Here is a tiny trained network, its code and every weight. The questions are about switching its units off for an input and a class, where a switched-off unit gives its printed mean instead of its output.

import numpy as np


def w(rows, s, z=0):
    codes = np.array(rows[::2]) - 128.0
    scale = np.full(codes.shape[1], s)
    scale[-1] = z or s
    return codes * scale


def norm(h):
    return h / np.sqrt((h * h).mean(-1, keepdims=True) + 1e-5)


def f(y):
    return np.maximum(y, 0)


def log_softmax(a):
    a = a - a.max(-1, keepdims=True)
    return a - np.log(np.exp(a).sum(-1, keepdims=True))


def net(x, mask):
    res = np.array(x, float).reshape(1, 3) / 4 @ E
    u = 0
    for l in range(2):
        y = f(norm(res) @ A[l][:, :-1].T + A[l][:, -1])
        res = res + np.where(mask[u : u + 8], y, B[l][:, -1]) @ B[l][:, :-1]
        u += 8
    return log_softmax(norm(res)[-1] @ U[:, :-1].T + U[:, -1])


A, B = {}, {}
E = w([
[255,149,134,119,63,53],'x0',
[139,137,227,20,111,143],'x1',
[146,55,88,71,139,143],'x2',
],0.003)
A[0] = w([
[63,143,198,43,141,137,68],'0.n0',
[104,115,96,160,130,167,135],'0.n1',
[141,162,202,11,130,142,1],'0.n2',
[82,222,244,154,118,130,37],'0.n3',
[134,108,164,172,96,97,105],'0.n4',
[139,39,142,51,128,137,70],'0.n5',
[114,40,111,58,130,130,30],'0.n6',
[1,102,202,65,118,151,94],'0.n7',
],0.0071,0.0023)
B[0] = w([
[75,67,114,176,116,65,231],'0.n0',
[114,105,182,107,149,79,181],'0.n1',
[171,53,118,180,36,148,241],'0.n2',
[140,189,11,83,50,145,222],'0.n3',
[80,89,138,62,146,181,161],'0.n4',
[101,219,86,108,61,141,206],'0.n5',
[144,175,32,114,107,115,190],'0.n6',
[167,150,207,126,249,131,254],'0.n7',
],0.011,0.0049)
A[1] = w([
[75,26,135,170,52,120,97],'1.n0',
[164,124,215,10,117,30,1],'1.n1',
[242,144,212,55,62,139,57],'1.n2',
[109,48,113,93,124,255,216],'1.n3',
[72,76,128,224,78,107,56],'1.n4',
[150,128,118,118,72,96,203],'1.n5',
[114,206,55,93,118,164,115],'1.n6',
[140,131,89,111,160,84,94],'1.n7',
],0.0084,0.00069)
B[1] = w([
[122,77,148,161,114,140,232],'1.n0',
[241,161,114,194,83,81,171],'1.n1',
[87,152,197,121,251,96,218],'1.n2',
[210,170,127,191,108,76,150],'1.n3',
[151,82,149,98,89,128,225],'1.n4',
[68,135,156,120,202,130,255],'1.n5',
[92,144,63,171,89,104,244],'1.n6',
[116,145,167,118,61,139,193],'1.n7',
],0.011,0.0051)
U = w([
[124,1,183,146,53,113,176],'0',
[68,207,22,133,81,114,196],'1',
[130,167,203,136,232,75,199],'2',
[180,143,109,175,89,105,160],'3',
[191,135,102,77,142,191,2],'4',
[154,138,121,74,140,193,13],'5',
[156,143,125,82,133,212,24],'6',
],0.0092,0.0042)

Each question gives the input, the list of numbers given to net, and the class t.
The units are the neurons (one row each of A and B). Each row of codes is followed by its name. A weight is (code - 128) times the scale printed after its matrix; where a second scale follows, it is the last column's (A, B and U).
mask holds one flag per neuron, layer by layer. A switched-off neuron (its flag False) gives its mean, the last column of its row in B, instead of its output. The means were averaged over made-up inputs and are rounded, as every weight is.
A unit's drop is (log p(t) with every unit on - log p(t) with that unit switched off) / (log p(t) with every unit on - log p(t) with every unit switched off).
The circuit of an input: a set's keep is (log p(t) with only the set's units on - log p(t) with every unit switched off) / (log p(t) with every unit on - log p(t) with every unit switched off). Starting from the 12 units with the biggest drops (on a tie, the unit counted first), units are removed one at a time, each time the one whose removal leaves the highest keep (on an exact tie, the one counted first), for as long as the keep stays at least 0.8.
circuit, biggest first: the units of the circuit, biggest drop first
most important unit: the unit with the biggest drop
k most important neurons: the k neurons with the biggest drops, biggest first
k most important neurons of layer l: the k neurons of layer l with the biggest drops, biggest first
drop of u: that unit's drop, to one decimal
input [4,4,7], class 1: 2 most important neurons of layer 0 : (0.n5, 0.n6)
input [-6,-6,-3], class 0: 3 most important neurons of layer 0 : (0.n7, 0.n3, 0.n5)
input [7,-1,-5], class 2: circuit, biggest first : (1.n2)
input [7,5,2], class 2: 3 most important neurons : (1.n2, 0.n0, 1.n5)
input [-7,-8,1], class 0: circuit, biggest first : (0.n3, 1.n4)
input [8,-7,-3], class 2: 3 most important neurons : (0.n0, 0.n3, 0.n6)
input [3,-7,-7], class 0: 3 most important neurons : (0.n7, 0.n3, 0.n5)
input [8,7,4], class 2: 4 most important neurons : (1.n2, 0.n0, 1.n5, 0.n3)
input [-6,7,-6], class 0: 3 most important neurons of layer 0 : (0.n0, 0.n2, 0.n5)
input [-4,-5,-1], class 0: 2 most important neurons : (0.n7, 0.n3)
input [0,-1,-1], class 3: 2 most important neurons of layer 0 : (0.n0, 0.n2)
input [-2,-1,-2], class 3: 2 most important neurons of layer 0 : (0.n2, 0.n1)
input [4,2,-3], class 2: 3 most important neurons of layer 0 : (0.n0, 0.n5, 0.n6)
input [1,4,6], class 1: most important unit : 0.n5
input [-1,6,-6], class 0: 4 most important neurons : (0.n0, 0.n2, 0.n5, 0.n6)
input [2,-8,-3], class 0: 4 most important neurons of layer 0 : (0.n7, 0.n3, 0.n5, 0.n6)
input [5,-1,5], class 1: 3 most important neurons : (0.n7, 1.n6, 0.n2)
input [7,5,-2], class 2: 2 most important neurons : (1.n2, 0.n0)
input [6,1,-8], class 1: 2 most important neurons : (0.n3, 0.n7)
input [5,-3,1], class 2: 3 most important neurons : (0.n0, 0.n3, 0.n6)
input [-6,1,-2], class 2: circuit, biggest first : (0.n7)
input [-5,5,-2], class 0: 4 most important neurons of layer 0 : (0.n0, 0.n2, 0.n3, 0.n1)
input [5,0,-6], class 1: 3 most important neurons : (0.n3, 0.n7, 1.n6)
input [-6,-8,-2], class 0: drop of 0.n1 : 0.0
input [-7,7,8], class 1: drop of 0.n1 : 0.5
input [-1,-8,-5], class 0: drop of 0.n5 : 0.1
